Below is a small trained network, with its code and all its weights. Each question gives an input and a class and asks what happens when units are switched off, that is, made to give their printed mean instead of their output.

import numpy as np


def w(rows, s, z=0):
    codes = np.array(rows[::2]) - 128.0
    scale = np.full(codes.shape[1], s)
    scale[-1] = z or s
    return codes * scale


def norm(h):
    return h / np.sqrt((h * h).mean(-1, keepdims=True) + 1e-5)


def f(y):
    return y / 2 * (1 + np.tanh(0.7978845608 * (y + 0.044715 * y**3)))


def log_softmax(a):
    a = a - a.max(-1, keepdims=True)
    return a - np.log(np.exp(a).sum(-1, keepdims=True))


def net(x, mask):
    res = np.array(x, float).reshape(1, 3) / 4 @ E
    u = 0
    for l in range(3):
        y = f(norm(res) @ A[l][:, :-1].T + A[l][:, -1])
        res = res + np.where(mask[u : u + 14], y, B[l][:, -1]) @ B[l][:, :-1]
        u += 14
    return log_softmax(norm(res)[-1] @ U[:, :-1].T + U[:, -1])


A, B = {}, {}
E = w([
[1,56,132],'x0',
[132,4,91],'x1',
[71,188,28],'x2',
],0.003)
A[0] = w([
[56,95,208,118],'0.n0',
[149,120,116,143],'0.n1',
[139,88,85,125],'0.n2',
[117,154,33,150],'0.n3',
[148,91,208,227],'0.n4',
[113,170,58,2],'0.n5',
[117,120,110,123],'0.n6',
[159,177,198,87],'0.n7',
[105,189,185,165],'0.n8',
[176,116,107,176],'0.n9',
[164,86,155,105],'0.n10',
[43,170,248,80],'0.n11',
[137,190,207,63],'0.n12',
[174,100,97,179],'0.n13',
],0.011,0.0062)
B[0] = w([
[68,66,190,192],'0.n0',
[167,136,114,145],'0.n1',
[182,188,114,157],'0.n2',
[162,223,38,241],'0.n3',
[177,94,205,253],'0.n4',
[153,111,178,130],'0.n5',
[152,133,98,134],'0.n6',
[210,152,103,159],'0.n7',
[70,212,252,198],'0.n8',
[253,126,68,192],'0.n9',
[143,169,116,147],'0.n10',
[100,100,235,179],'0.n11',
[223,153,186,151],'0.n12',
[188,173,83,199],'0.n13',
],0.0062,0.0044)
A[1] = w([
[107,169,120,83],'1.n0',
[83,85,225,59],'1.n1',
[146,112,122,106],'1.n2',
[243,29,248,215],'1.n3',
[149,136,146,122],'1.n4',
[57,173,84,85],'1.n5',
[203,95,140,2],'1.n6',
[142,24,122,77],'1.n7',
[102,111,112,111],'1.n8',
[224,176,152,137],'1.n9',
[130,132,147,114],'1.n10',
[96,152,68,132],'1.n11',
[46,99,200,106],'1.n12',
[166,41,79,192],'1.n13',
],0.011,0.0056)
B[1] = w([
[162,152,141,128],'1.n0',
[74,54,104,156],'1.n1',
[134,134,115,125],'1.n2',
[215,50,118,255],'1.n3',
[116,162,136,134],'1.n4',
[145,84,185,151],'1.n5',
[169,178,113,131],'1.n6',
[132,71,2,135],'1.n7',
[147,142,123,123],'1.n8',
[109,199,201,202],'1.n9',
[135,159,111,126],'1.n10',
[112,102,168,155],'1.n11',
[147,39,141,160],'1.n12',
[133,100,32,169],'1.n13',
],0.0083,0.0094)
A[2] = w([
[135,123,27,73],'2.n0',
[112,97,80,109],'2.n1',
[92,120,98,102],'2.n2',
[82,66,98,108],'2.n3',
[59,151,254,2],'2.n4',
[100,111,120,22],'2.n5',
[145,148,107,141],'2.n6',
[119,184,239,254],'2.n7',
[106,39,98,189],'2.n8',
[192,77,16,193],'2.n9',
[155,121,146,62],'2.n10',
[86,53,88,136],'2.n11',
[32,175,99,101],'2.n12',
[187,158,104,132],'2.n13',
],0.009,0.0043)
B[2] = w([
[95,116,165,150],'2.n0',
[83,171,120,134],'2.n1',
[132,132,129,120],'2.n2',
[122,213,84,150],'2.n3',
[100,89,2,159],'2.n4',
[180,126,95,103],'2.n5',
[106,132,165,145],'2.n6',
[1,118,178,254],'2.n7',
[63,189,92,202],'2.n8',
[77,146,54,254],'2.n9',
[166,118,128,117],'2.n10',
[90,214,81,170],'2.n11',
[93,14,121,140],'2.n12',
[141,120,181,176],'2.n13',
],0.0062,0.0053)
U = w([
[208,145,231,152],'0',
[87,241,179,219],'1',
[253,114,102,175],'2',
[185,246,53,32],'3',
[116,19,203,127],'4',
[16,103,151,154],'5',
[150,25,58,136],'6',
[47,175,31,6],'7',
],0.023,0.0025)

Each question gives the input, the list of numbers given to net, and the class t.
The units are the neurons (one row each of A and B). Each row of codes is followed by its name. A weight is (code - 128) times the scale printed after its matrix; where a second scale follows, it is the last column's (A, B and U).
mask holds one flag per neuron, layer by layer. A switched-off neuron (its flag False) gives its mean, the last column of its row in B, instead of its output. The means were averaged over made-up inputs and are rounded, as every weight is.
A unit's drop is (log p(t) with every unit on - log p(t) with that unit switched off) / (log p(t) with every unit on - log p(t) with every unit switched off).
The circuit of an input: a set's keep is (log p(t) with only the set's units on - log p(t) with every unit switched off) / (log p(t) with every unit on - log p(t) with every unit switched off). Starting from the 12 units with the biggest drops (on a tie, the unit counted first), units are removed one at a time, each time the one whose removal leaves the highest keep (on an exact tie, the one counted first), for as long as the keep stays at least 0.8.
units of the circuit, in order: the units of the circuit, biggest drop first
top k neurons: the k neurons with the biggest drops, biggest first
top k neurons in layer l: the k neurons of layer l with the biggest drops, biggest first
drop when u is switched off: that unit's drop, to one decimal
input [6,2,-3], class 6: units of the circuit, in order => (0.n8; 1.n7)
input [-7,0,1], class 1: top 3 neurons => (1.n9; 1.n3; 0.n4)
input [-7,-3,7], class 1: units of the circuit, in order => (1.n3)
input [3,1,2], class 7: top 2 neurons => (0.n8; 1.n9)
input [3,-1,8], class 5: top 2 neurons in layer 1 => (1.n3; 1.n13)
input [0,0,8], class 1: top 3 neurons => (0.n3; 1.n3; 1.n13)
input [0,-1,7], class 1: top 2 neurons => (1.n3; 0.n3)
input [-4,1,5], class 3: top 3 neurons => (0.n3; 0.n8; 0.n4)
input [0,4,0], class 2: top 4 neurons in layer 0 => (0.n8; 0.n3; 0.n2; 0.n4)
input [0,1,0], class 2: top 4 neurons => (0.n8; 0.n3; 0.n9; 1.n13)
input [0,6,2], class 3: top 2 neurons in layer 0 => (0.n8; 0.n2)
input [2,-2,8], class 5: top 2 neurons => (1.n3; 2.n12)
input [3,1,4], class 7: top 2 neurons => (1.n9; 0.n8)
input [-1,-2,6], class 1: top 2 neurons in layer 0 => (0.n3; 0.n0)
input [2,-7,5], class 5: top neuron in layer 1 => (1.n9)
input [1,2,3], class 7: top 2 neurons => (0.n8; 0.n4)
input [2,1,6], class 7: top 2 neurons in layer 2 => (2.n7; 2.n12)
input [-4,1,4], class 3: top 2 neurons in layer 0 => (0.n8; 0.n3)
input [2,-2,1], class 5: top 2 neurons => (0.n4; 1.n3)
input [-1,2,-8], class 2: top neuron => (1.n3)
input [-8,0,4], class 1: top 2 neurons => (1.n3; 1.n9)
input [-8,-3,1], class 1: top 2 neurons in layer 1 => (1.n9; 1.n3)
input [7,6,-1], class 6: top 2 neurons in layer 1 => (1.n3; 1.n12)
input [5,-8,0], class 4: top 2 neurons => (0.n11; 1.n12)
input [3,1,3], class 7: drop when 0.n8 is switched off => 0.6
input [-1,-5,1], class 1: drop when 0.n12 is switched off => 0.2
input [8,7,-2], class 6: drop when 0.n4 is switched off => 0.1
